Below is a small trained network, with its code and all its weights. Each question gives an input and a class and asks what happens when units are switched off, that is, made to give their printed mean instead of their output.

import numpy as np


def w(rows, s, z=0):
    codes = np.array(rows[::2]) - 128.0
    scale = np.full(codes.shape[1], s)
    scale[-1] = z or s
    return codes * scale


def f(y):
    return np.maximum(y, 0)


def log_softmax(a):
    a = a - a.max(-1, keepdims=True)
    return a - np.log(np.exp(a).sum(-1, keepdims=True))


def net(x, mask):
    res = np.array(x, float).reshape(1, 3) / 4 @ E
    y = f(res @ A[0][:, :-1].T + A[0][:, -1])
    res = res + np.where(mask, y, B[0][:, -1]) @ B[0][:, :-1]
    return log_softmax(res[-1] @ U[:, :-1].T + U[:, -1])


A, B = {}, {}
E = w([
[235,223,189,26,241,60,159,124,162,99],'x0',
[105,198,206,226,205,125,146,232,59,249],'x1',
[254,105,197,142,159,154,31,7,23,154],'x2',
],0.0088)
A[0] = w([
[190,111,159,110,129,162,91,63,74,129,121],'n1',
[99,143,83,80,95,80,152,158,143,100,173],'n2',
[141,158,183,181,149,136,161,174,89,176,70],'n3',
[65,115,102,168,141,89,130,214,145,136,198],'n4',
[92,95,117,144,121,112,163,194,148,156,114],'n5',
[137,151,174,185,147,165,127,154,70,177,136],'n6',
[85,167,186,174,129,165,107,135,50,160,204],'n7',
[4,119,94,127,145,89,184,208,219,148,253],'n8',
[28,146,107,168,162,109,167,204,161,161,154],'n9',
[193,187,147,92,194,76,190,173,162,150,230],'n10',
[135,155,162,192,156,169,101,105,59,171,137],'n11',
[192,197,187,46,186,163,131,124,142,131,127],'n12',
[135,118,187,130,150,172,69,117,59,178,104],'n13',
[112,67,87,110,68,99,106,133,164,77,144],'n14',
[126,107,167,102,143,145,103,67,125,102,34],'n15',
],0.013,0.0037)
B[0] = w([
[212,80,44,213,109,95,61,49,62,202,217],'n1',
[193,105,131,48,117,186,133,118,176,66,183],'n2',
[69,152,150,44,92,220,183,163,223,75,203],'n3',
[239,60,26,175,57,92,51,71,120,187,202],'n4',
[183,57,51,124,76,141,63,67,143,149,181],'n5',
[102,79,138,26,105,179,114,77,228,124,209],'n6',
[167,86,106,63,60,219,73,154,178,149,211],'n7',
[171,53,59,49,8,222,77,85,165,181,249],'n8',
[226,32,17,140,70,78,61,59,208,155,220],'n9',
[135,161,240,30,164,43,148,167,36,30,220],'n10',
[114,93,69,38,62,171,133,169,209,101,213],'n11',
[198,192,208,100,199,45,42,91,77,71,213],'n12',
[157,121,65,62,2,206,149,128,214,96,208],'n13',
[103,178,95,70,16,199,203,87,177,45,197],'n14',
[172,91,116,109,63,161,150,86,107,154,167],'n15',
],0.0088,0.021)
U = w([
[167,177,205,71,189,80,120,169,87,73,100],'0',
[50,66,50,219,81,198,178,236,41,210,1],'1',
[181,82,88,148,89,162,76,99,110,142,212],'2',
[65,38,203,255,175,57,237,215,56,190,1],'3',
[94,129,103,70,70,210,150,154,185,76,192],'4',
],0.014,0.0089)

Each question gives the input, the list of numbers given to net, and the class t.
The units are the neurons (one row each of A and B). Each row of codes is followed by its name. A weight is (code - 128) times the scale printed after its matrix; where a second scale follows, it is the last column's (A, B and U).
mask holds one flag per neuron, in row order. A switched-off neuron (its flag False) gives its mean, the last column of its row in B, instead of its output. The means were averaged over made-up inputs and are rounded, as every weight is.
A unit's drop is (log p(t) with every unit on - log p(t) with that unit switched off) / (log p(t) with every unit on - log p(t) with every unit switched off).
unit that matters most: the unit with the biggest drop
k most important neurons: the k neurons with the biggest drops, biggest first
drop of u: that unit's drop, to one decimal
input [5,8,0], class 4: unit that matters most : n3
input [-6,-6,2], class 4: 3 most important neurons : (n14 n4 n9)
input [-6,-2,3], class 4: 2 most important neurons : (n4 n9)
input [5,-2,-6], class 2: 3 most important neurons : (n3 n11 n13)
input [-5,-5,-8], class 2: 4 most important neurons : (n4 n9 n3 n5)
input [6,-4,6], class 0: 2 most important neurons : (n12 n8)
input [7,1,-6], class 0: 3 most important neurons : (n10 n12 n1)
input [5,6,-1], class 0: 3 most important neurons : (n10 n12 n14)
input [0,-3,-6], class 2: 2 most important neurons : (n3 n4)
input [-8,-2,2], class 4: 2 most important neurons : (n14 n9)
input [5,-1,-5], class 2: 2 most important neurons : (n8 n3)
input [-1,1,1], class 4: drop of n9 : 0.4
input [8,-5,-6], class 0: drop of n10 : 0.2
input [5,1,-5], class 2: unit that matters most : n8
input [5,3,4], class 0: drop of n12 : 0.2
input [5,3,-3], class 0: drop of n10 : 0.3
